[128 = 0]

[113 198 166  76 142 195 177  54 146 114 252 114 133 114 123 139 120 107
 190 185 146 128 136 146 138 120 115  82  63 107 107] => C
[119 158 140 101 166 179 155 108 134 121 196 128 129 121 141 137 128 122
 145 161 121 144 131 148 147 122 118  97  95 122 133] => Q
[120 164 152 106 150 151 128  77 136 123 179  99 118 116 111 136 129 143
 166 138 144 120 126 130 132 133 107 111 122 132 110] => C
[123 172 161 120 154 171 158  64 133 136 183  89 135 134 128 163 124 126
 229 163 144 131 147 139 128 136 121 112  82 127 108] => C
[102 163 155 110 152 118 108  87 122 135 155  84 119 112 114 152 136 177
 141 140 122 106 129 121 117 134 136 121 126 129 108] => C
[127 127 136 106 124 188 145 101 123 122 174 114 121 133 127 135 136 120
 139 157 129 144 142 155 141 134  97 124  95 105 127] => C
[135 151 160  93 148 157 131  66 138 122 183  97 104 111 111 168 118 143
 159 153 149 129 127 134 135 133 119 117  94 136 125] => C
[111 187 151 108 137 148 103  65 138 140 165 103 131 115 121 180 128 124
 119 125 142 141 133 126 131 120 110 135 139 102 105] => C
[117 174 136 100 136 163 139  69 145 132 182  99  16 113 122 166 126 130
 155 167 139 149 133 128 121 148  99 115 122 126 109] => C
[142 138 160  99 146 177 143  93 128 125 193 106 125 118 125 250 138 132
 162 161 131 137 139 145 133 112 128 112 104 123 120] => C
[135 144 125 116 141 164 132  95 122 128 185 112 118 124 130 158 141 139
 140 191 130 144 149 122 116 145 130 118 115 140 106] => C
[125 174 147  83 140 178 145  63 148 115 228  84 126 130 145 159 119 120
 165 166 145 141 150 139 138 132 124 115  64 129 115] => C
[119 172 155 106 151 160 129  79 124 119 198 104 129 126 123 149 141 103
 165 190 139 132 139 130 117 128 133 101 106 124 114] => C
[127 130 125 113 149 143 142 101 135 124 122 137 126 130 126 141 133 129
 129 149 121 123  84 114 123 133 125 121 124 138 135] => C
[113 150 142  97 137 105 158  79 126 128 174 123 131 125 126 124 132 112
 147 149 139 140 137 134 129 132 127 120 104 130 120] => C
[121 166 153 118 146 160 148  62 164 118 202  93 123 104 125 162 121 138
 158 155 143 136 124 154 114 125 122 110 129 119 116] => C
[105 171 146  93 150 146 126  65 133 122 174 107 132 134 125 159 123 134
 160 158 134 143 143 135 129 130 115 106 119 116 113] => C
[131 160 141 110 146 155 129  79 142 114 161 136 134 128 125 138 137 123
 139 142 138 136 123 124 135 133 125 125 103 121 104] => C
[144 149 158 179 148 171 150  91 132 125 170 107 131 116 134 153 116 123
 160 165 135 137 137 135 135 136 125 119 108 116 117] => C
[128 134 134 106 143 171 154 109 126 112 178  91 119 124 127 121 114 113
 143 158 144 123 126 148 121 138  93 124 104 142 136] => Q
[133 144 151 116 145 147 129  76 133 138 166 116 119 114 120 153 122 109
 151 153 132 146 144 121 115 142 122 117 111 134 112] => C
[125 137 150 105 135 155 127  87 134 130 160 107 134 120 140 152 113 120
 152 160 130 118 132 133 134 122 113 125  86  91 120] => C
[123 153 141 108 131 152 124  87 139 119 174 115 136  79 146 159 110 128
 139 153 133 137 139 126 122 125 117 100 110 114 252] => C
[132 139 133 128 121 157 144 103 120 111 157 130 126 133 126 144 119 137
 138 119 138 135 128 130 138 130 130 124 133 123 129] => C
[119 144 147 121 140 147 124  82 137 127 169 106 141 115 140 160 119 125
 149 140 137 132 129 133 123 121 125 125 119 134 107] => C
[126 146 139  97 135 161 149  97 136 126 178 126 135 124 122 139 135 114
 163 161 149 155 123 130 148 127 113 101 100 126 133] => C
[129 155 171 110 139 166 137 109 118 119 167 111 125 126 126 146 131 144
 154 125 118 122 131 137 137 134 120 124 106 106 115] => C
[ 94 182 163  97 144 187 126  70 137 156 181 102 133 116 122 188 141 141
 176 158 138 127 138 140 122 135 115 106 113 115 114] => C
[125 207 150  95 147 160 136  67 117 131 192  91 139 119 122 162 116 129
 150 180 141 136 133 136 129 121 121 105 119 117 109] => C
[128 157 118  88 159 171 140  75 132 126 205 132 129 120 125 147 112 127
 156 157 141 135 140 130 130 118 135 106  95 127 122] => C
[125 174 152  99 138 188 127  70 139 137 180  97 130 133 124 157 118 136
 151 162 140 160 145 130 125 133 119 103 108 142 108] => C
[129 169 150  97 154 151 140  82 151 126 178 103 134 123 131 153 139 141
 151 155 151 141 131 109 136 133 129  98 107 134 125] => C
[124 208 139  78 142 189 143  68 133 115 207 101 113 112 129 153 123 127
 177 169 148 158 136 168 149 123 104  94  78 117 120] => C
[140 135 149  73 155 157 142 110 124 125 174 109 116 137 117 143 131 137
 141 150 131 130 156 108 104 108 146 120 136 136 122] => C
[129 143 123 106 126 152 165 101 127 120 181 107 124 118 125 152 121 136
 155 147 138 130 102 143 135 123 117 105 114 116 114] => C
[120 171 151  80 144 181 126  80 135  60 202 102 131 133 129 159 109 128
 152 165 168 161 139 115 123 133 124 113 112 154 115] => C
[120 169 156 106 141 165 131  71 139 127 180 105 118 119 125 162 122 142
 159 157 123 121 129 141 126 126 119 113  96 119 116] => C
[127 176 124  91 141 183 145  82 141 110 204 102 132 110 133 144 114 132
 163 159 147 146 142 133 131 157 145 102  79 119  98] => C
[113 169 149 127 127  12 120 174 136 111 139 122 125 106 129 140 118 132
 131 142 135  94 128 149 136 128 113 107 108 124 124] => Q
[115 154 155  93 150 167 144  57 141 120 194 106 125  97 112 168 120 123
 174 163 146 145 132 131 121 140 117  83 100 115  98] => C
[120 160 140 101 118 151 100  83 150 114 163 110 130 129 126 170 119 129
 159 159 132 129 158 128 116 114 115 106 112 124 116] => C
[129 164 154 108 167 164 119  75 130 152 176  82 120 114 108 186 110 138
 144 148 111 133 130 133 124 117  66 114 128 112 116] => C
[134 162 159  98 140 154 146  82 138 125 181  98 126 116 124 154  80 135
 152 155 134 136 136 148 131 124 128 101  97 134 121] => C
[125 166 152 110 135 140 149  91 141 130 144 107 110 114 104 160 107 132
 155 151 126 133 131 138 140 127 113 111 127 114 105] => C
[121 226 152  89 134 167 139  30 139 128 192 111 109 122 136 156  84 125
 181 179 145 122 124 134 133 126 111 109  90 115 106] => C
[139 121 124 106 144 150 142 121 118 127 206 123 127 139 124 142 123 107
 136 164 125 127 130 133 131 143 142 126 110 131 139] => C
[127 162 143 101 114 151 141  90  96 115 166 138 101 128 136 141 113 114
 161 137 119 141 123 144 130 118 106 113 101 126 126] => Q

[145 138 126 125 133 116 128 136 127  88 137 127 114 103 114 162 136 100
 120 129 127 131 103 136 138 124 118 126 126 134 130] => vuset
[150 121 123 141 115 122 142 134 135 117 162 127 118 104 142 164 139 103
 110 122 126 140 109 109 129 101  94 104 114 119 129] => rigi
[137 127 119 136 147 114 120 133 130 135 122 126 127 112 110 155 130 112
 115 114 125 135 135 112 119 121 123 147 116 131 128] => duvef
[119 137 138 125 139 128 121 130 125 123 113 127 136 139 122 134 128 132
 132 124 129 121 151 145 125 146 154 114 153 134 140] => duvef
[129 111 129 122 124 123 111 130 120 139 126 122 123 144 118 149 130 112
 122 109 125 147 145 122 132 113 143 127 132 136 135] => vuset
[133 133 145 132 136 124 119 110 112 114 120 123 136 147 120 144 147 113
 130 118 129 129 143 154 151 128 129 136 139 127 155] => duvef
[132 122 119 134 144 123 116 132 126 127 152 124 126 128 121 135 117 122
 113 110 123 136 140 110 120 125 135 155 124 135 130] => vuset
[121 146 120 145 175 118 122 135 124  92 113 119 148 160 120 137 139 124
 122  99 120 120 181 148 119 143 188 133 129 134 136] => rigi
[133 119 128 124 136 126 113 132 123 120 124 124 127 142 114 149 131 145
 129 120 135 145 136 129 137 106 124 138 126 131 131] => vuset
[132 152 119 150 176 116 132 133 113 101 113 115 135 145 119 137 142 125
 123 108 114 112 171 151 130 139 176 134 129 134 130] => rigi
[132 129 133 136 135 120 130 134 132 121 134 135 129 140 124 140 129 119
 127 121 128 132 147 126 133 120 149 116 123 127 142] => duvef
[130 110 121 124 126 127 110 124 129 139 128 125 124 122 120 136 121 121
 119 123 135 144 128 111 117 117 129 146 126 150 128] => vuset
[139 140 133 129 137 120 137 139 134 125 148 125 113  93 143 184 148 107
 119 129 126 127 115 114 115 111 104 102 110 119 139] => vuset
[126 111 144 116 115 119 137 148 126 129 146 124 146 136 122 165 135 109
 133 110 151 161 135 119 142 111 115  75 135 121 140] => rigi
[115 137 125 139 171 124 127 130 140 158 114 124 137 134 123 153 145 128
 121 101 137 130 172 134 114 143 168 113 132 136 143] => rigi
[136 150 118 155 159 122 150 141 141 111 138 113 122 100 135 147 134 133
 117 125 120 125 137 118 120 150 122 126 130 135 124] => rigi
[127 132 115 127 136 125 134 134 145 128 149 139 116  79 141 176 134 119
 110 126 125 134 121  95 111 121 110 117 120 132 162] => vuset
[123 118 123 131 122 123 126 132 125 111 127 122 129 131 117 126 122 128
 125 111 126 142 143 112 151 122 137 132 138 139 128] => vuset
[136 109 114 122 119 125 100 125 131 136 122 128 128 130 117 132 120 114
 122 116 129 140 135 108 126 107 129 159 128 134 121] => vuset
[128 137 128 126 135 121 113 135 116 117 120 125 123 131 117 134 126 116
 128 123 122 121 141 134 133 132 150 141 141 126 131] => rigi
[122 113 124 123 130 132 112 126 132 155 125 132 132 127 116 128 119 137
 125 111 145 154 148 103 112 121 149 140 141 146 136] => duvef
[123 127 147 116 119 131 135 138 128 121 121 122 135 133 116 138 118 141
 146 111 152 162 150 126 132 158 134 114 176 138 133] => rigi
[133 139 134 134 149 114 125 138 115  99 117 117 131 145 120 154 135 110
 129 108 129 134 163 149 135 126 161 111 132 132 136] => rigi
[136 141 129 112 124 114 125 137 138 100 148 127 113  73 131 173 130 107
 117 129 121 142 125  99 119 125 126 103 136 142 136] => vuset
[147 135 126 131 159 112 127 138 127 104 139 121 113  97 124 172 138 100
 114 127 117 129 109 114 140 107 108 140 115 131 136] => rigi
[147 115 131 117 105 115 124 135 126 103 145 119 113  97 122 155 119 109
 122 128 127 146 121  92 140 120 107 106 134 134 126] => duvef
[123 120 123 128 128 129 104 124 160 153 123 130 126 120 115 142 141 128
 114 124 133 135 129 110 124 118 141 147 116 133 131] => vuset
[126 133 147 120 125 123 126 135 119 101 126 121 131 141 115 146 133 116
 136 120 130 133 150 147 138 137 139 109 151 148 143] => rigi
[146 107 125 120 124 125 123 136 125 124 139 122 120 121 129 160 130  97
 121 119 129 149 125 107 140 105 107 130 117 125 134] => duvef
[132 103 129 110 106 139 128 121 134 133 121 126 131 126 114  89 101 179
 140 124 150 162 127  98 123 142 112 166 172 142 118] => duvef

[141 123 128 126 135 153 121 156 129 150 125 106 133 117 123 133 129 114
 103 123 124 169 115 128 127 115 108 141 123 139 121] => <90>
[145 135 127 126 134 136 134 131 124 142 125 101 101 122 116 141 138  95
  84 136 112 209 114 117 133 117 181 130 116 148 137] => <90>
[140 131 131 125 140  93 123 117 119 122 126 131 127 142 132 134 128 109
 123 132 121 144 128 139 114 126  99 109 129 115 125] => <85>
[148 145 139 123 158  95 137  96 120  71 132 146 117 129 122 124 131 115
  83 143 120  92 125 117 118 137 126 100 130 103 124] => <85>
[137 115 130 135 140  99 117 136 119 160 123 118 128 135 132 132 133 110
 148 138 127 197 135 136 113 112 127  91 128 132 125] => <85>
[135 129 123 150 114 115 114 101 117 127 115  87 135 103 117 143 129 169
 123 116 137 153 135  98 143 116 117 126 119 121 114] => <90>
[142 132 139 125 144 102 113 126 118 143 123 118 127 128 139 131 127  85
 109 138 120 158 127 154 115 117 107 123 129 130 122] => <85>
[143 126 144 116 152  88 121 126 113  93 121 125 124 128 129 129 126  51
  99 134 113 182 119 130 120 119  77 128 121 126 120] => <85>
[135 137 142 116 140 111 116 105 121 119 121 134 127 142 137 126 121  79
 105 132 116 103 124 164 116 123  72 134 120 113 119] => <85>
[147 106 120 136 132 155 129 115 101 151 118  58 131 115 125 143 127  71
 146 119 130 196 129 109 142 113  91 127 125 145 111] => <88>
[139 142 134 116 121 128 125 111 124 127 129 129 123 151 144 134 119 132
 113 123 127  76 130 155 121 137 102 151 140 106 128] => <88>
[142 147 137 113 138  78 109  95 128 136 124 147 127 136 152 128 122  71
 111 141 109  77 126 196  95 124  98 130 119 103 131] => <85>
[129 130 129 121 122 137 113 170 128 159 120 119 134 140 122 133 120 135
 135 112 124 220 122 122 123 117 106 133 123 131 130] => <90>
[145 149 137 105 155  89 105 119 119 133 130 138 104 155 151 126 132  47
 122 153 105 175 133 159 106 126 161 109 132 107 134] => <85>
[152 118 135 118 141  94 126 150 113 128 120 101 108 145 133 133 133  77
 114 146 121 220 130 130 124 121 138 134 140 138 128] => <85>
[125 109 131 137 131 115 124 111 122 138 122 107 125 114 137 130 136  89
 125 135 127 142 133 142 137 115 120 132 123 147 121] => <85>
[149 151 140  99 153  89 118 133 126  86 127 138 113 134 125 124 128  71
  99 137 109 205 122 118 116 131 152 121 128 108 137] => <90>
[121 111 142 131 132 111 113 109 117 104 113 107 136 115 135 133 119  81
 104 114 125 142 127 139 144 120  44 149 108 137 112] => <85>
[152 132 126 123 136 134 127 101 109 152 125 101 119 123 133 134 125  87
 122 126 120 139 128 140 119 119 115 123 119 128 125] => <90>
[141 130 153 103 161  80 128 128 125  90 128 149 119 134 140 124 126  39
  67 139 111 150 115 165 115 123 101 134 122 131 128] => <90>
[128 120 131 121 137 162 110 150 132 116 133  96 115 102 138 131 136 109
 131 138 133 182 138  84 154 124 219 140 148 142 124] => <88>
[165 141 130 115 157 104 136 139 119 106 131 115  97 144 116 128 139  72
  97 151 108 216 122 108 120 126 171 114 135 122 130] => <90>
[135 117 125 144 123 112 128 128 129 129 122  97 142 118 117 136 124 105
 129 128 123 151 124 134 129 117  68 146 119 128 115] => <85>
[136 126 132 118 155 118 115  88 115 131 129 117 138 104 142 130 120  44
 135 126 122  92 131 159 116 117  88 127 118 122 117] => <85>
[135 115 127 132 142 138 136 120 116  97 130 112 128 146 122 126 125  75
 143 128 124 139 124 105 139 131  61 128 121 121 113] => <90>
[134 129 139 129 135  85 125 124 118 109 118 135 119 146 127 129 131 127
  96 130 122 191 128 127 127 124 111 114 120 131 129] => <88>
[151 152 130 101 138 133 112  93 115 136 128 114 109 153 145 130 118  41
 121 126 105 137 127 156 112 130 112 150 118 103 131] => <90>
[142 136 134 104 150 123 128 103 111 114 130 124  95 146 140 118 135  36
  97 139 106 187 124 130 129 122 159 117 115 139 143] => <90>
[133 140 141 122 135  81 108 116 125 139 123 144 123 130 142 133 133 139
 102 138 122 137 133 158 111 122 146 107 128 116 136] => <85>
[152 142 137 119 155  57 125  80 113 134 128 146 108 146 143 132 132  79
 119 157 112 111 137 174  96 125 141  83 130 107 133] => <85>
[136 138 132 114 128 111 113  89 104 144 118 126 124 158 149 134 117 100
 133 115 119 118 138 168 109 128  68 127 117 108 123] => <85>
[126 112 135 134 132 128 126 128 118 139 121 113 132 116 128 130 130 124
 113 123 134 145 126 129 137 117 105 129 126 146 124] => <90>
[154 122 130 123 144  76 122 153 129 147 123 115 114 122 128 134 139  85
 124 156 111 220 130 141 112 112 182 116 135 138 133] => <85>
[144 151 122 112 154 181 122  88 103 153 138 124 115 142 143 124 128  87
 138 113 123 105 130 114 119 128 136  92 120 115 131] => <90>
[140 132 129 122 135 130 117  97 109 140 122 102 131 119 140 136 126 104
 124 114 127 136 133 130 126 119 102 121 121 119 123] => <85>
[137 148 139 119 149  97 126 128 137  87 136 150 106 157 138 115 131  67
 116 162 112 125 128 141 121 138 143 125 130 111 130] => <90>
[132 128 126 116 137 136 124 126 111 135 123 117 118 164 129 125 123  58
 144 122 115 207 123 123 127 123  80 122 112 130 129] => <90>
